Here is a tiny trained network, its code and every weight. The questions are about switching its units off for an input and a class, where a switched-off unit gives its printed mean instead of its output.

import numpy as np


def w(rows, s, z=0):
    codes = np.array(rows[::2]) - 128.0
    scale = np.full(codes.shape[1], s)
    scale[-1] = z or s
    return codes * scale


def f(y):
    return y / 2 * (1 + np.tanh(0.7978845608 * (y + 0.044715 * y**3)))


def log_softmax(a):
    a = a - a.max(-1, keepdims=True)
    return a - np.log(np.exp(a).sum(-1, keepdims=True))


def net(x, mask):
    res = np.array(x, float).reshape(1, 6) / 4 @ E
    y = f(res @ A[0][:, :-1].T + A[0][:, -1])
    res = res + np.where(mask, y, B[0][:, -1]) @ B[0][:, :-1]
    return log_softmax(res[-1] @ U[:, :-1].T + U[:, -1])


A, B = {}, {}
E = w([
[243,135,155,32],'x0',
[47,85,161,68],'x1',
[92,188,207,151],'x2',
[148,94,38,176],'x3',
[128,2,195,139],'x4',
[170,58,188,145],'x5',
],0.0095)
A[0] = w([
[95,72,57,212,142],'N0',
[78,192,173,134,191],'N1',
[112,112,97,166,59],'N2',
[171,162,151,113,2],'N3',
[173,100,117,107,43],'N4',
[249,142,99,131,118],'N5',
[253,150,128,121,159],'N6',
[117,212,58,106,156],'N7',
[177,67,100,47,205],'N8',
[83,205,49,90,174],'N9',
[164,50,97,97,167],'N10',
[95,75,184,107,181],'N11',
[250,140,119,125,132],'N12',
[83,112,82,198,157],'N13',
[77,151,211,131,101],'N14',
[113,211,70,106,84],'N15',
],0.012,0.0062)
B[0] = w([
[46,28,35,209,233],'N0',
[41,187,199,136,203],'N1',
[115,98,80,182,147],'N2',
[159,85,202,130,139],'N3',
[191,123,202,96,145],'N4',
[245,136,56,191,213],'N5',
[238,187,83,223,226],'N6',
[104,242,75,102,241],'N7',
[205,76,143,28,238],'N8',
[59,242,53,72,253],'N9',
[159,1,123,85,210],'N10',
[101,82,201,81,219],'N11',
[231,145,77,171,215],'N12',
[55,116,87,193,215],'N13',
[86,160,211,145,184],'N14',
[91,237,115,17,212],'N15',
],0.0099,0.011)
U = w([
[104,180,228,180,157],'0',
[185,69,143,61,1],'1',
[71,94,88,239,139],'2',
[255,154,69,201,162],'3',
[94,244,72,92,114],'4',
],0.013,0.0067)

Each question gives the input, the list of numbers given to net, and the class t.
The units are the neurons (one row each of A and B). Each row of codes is followed by its name. A weight is (code - 128) times the scale printed after its matrix; where a second scale follows, it is the last column's (A, B and U).
mask holds one flag per neuron, in row order. A switched-off neuron (its flag False) gives its mean, the last column of its row in B, instead of its output. The means were averaged over made-up inputs and are rounded, as every weight is.
A unit's drop is (log p(t) with every unit on - log p(t) with that unit switched off) / (log p(t) with every unit on - log p(t) with every unit switched off).
The circuit of an input: a set's keep is (log p(t) with only the set's units on - log p(t) with every unit switched off) / (log p(t) with every unit on - log p(t) with every unit switched off). Starting from the 12 units with the biggest drops (on a tie, the unit counted first), units are removed one at a time, each time the one whose removal leaves the highest keep (on an exact tie, the one counted first), for as long as the keep stays at least 0.8.
units of the circuit, in order: the units of the circuit, biggest drop first
k most important neurons: the k neurons with the biggest drops, biggest first
drop when u is switched off: that unit's drop, to one decimal
input [-6,-8,-4,4,-5,4], class 2: units of the circuit, in order : [N0]
input [-4,-1,7,8,0,-4], class 2: 2 most important neurons : [N0; N13]
input [-5,1,4,-8,-5,2], class 0: units of the circuit, in order : [N14; N1]
input [7,-7,0,-5,-4,-5], class 3: 3 most important neurons : [N6; N5; N12]
input [4,0,-2,6,8,3], class 1: 2 most important neurons : [N10; N8]
input [-8,-8,6,-4,-1,4], class 2: 4 most important neurons : [N13; N15; N11; N8]
input [0,-8,4,-6,7,4], class 0: 2 most important neurons : [N14; N11]
input [5,3,-5,6,5,8], class 1: 2 most important neurons : [N10; N8]
input [1,0,5,-3,-6,5], class 0: drop when N9 is switched off : 0.2
input [6,3,2,1,-6,2], class 3: drop when N12 is switched off : 0.1
input [2,-1,0,-6,6,-3], class 1: drop when N10 is switched off : -0.1
input [3,8,6,-8,-2,-2], class 0: drop when N5 is switched off : 0.0
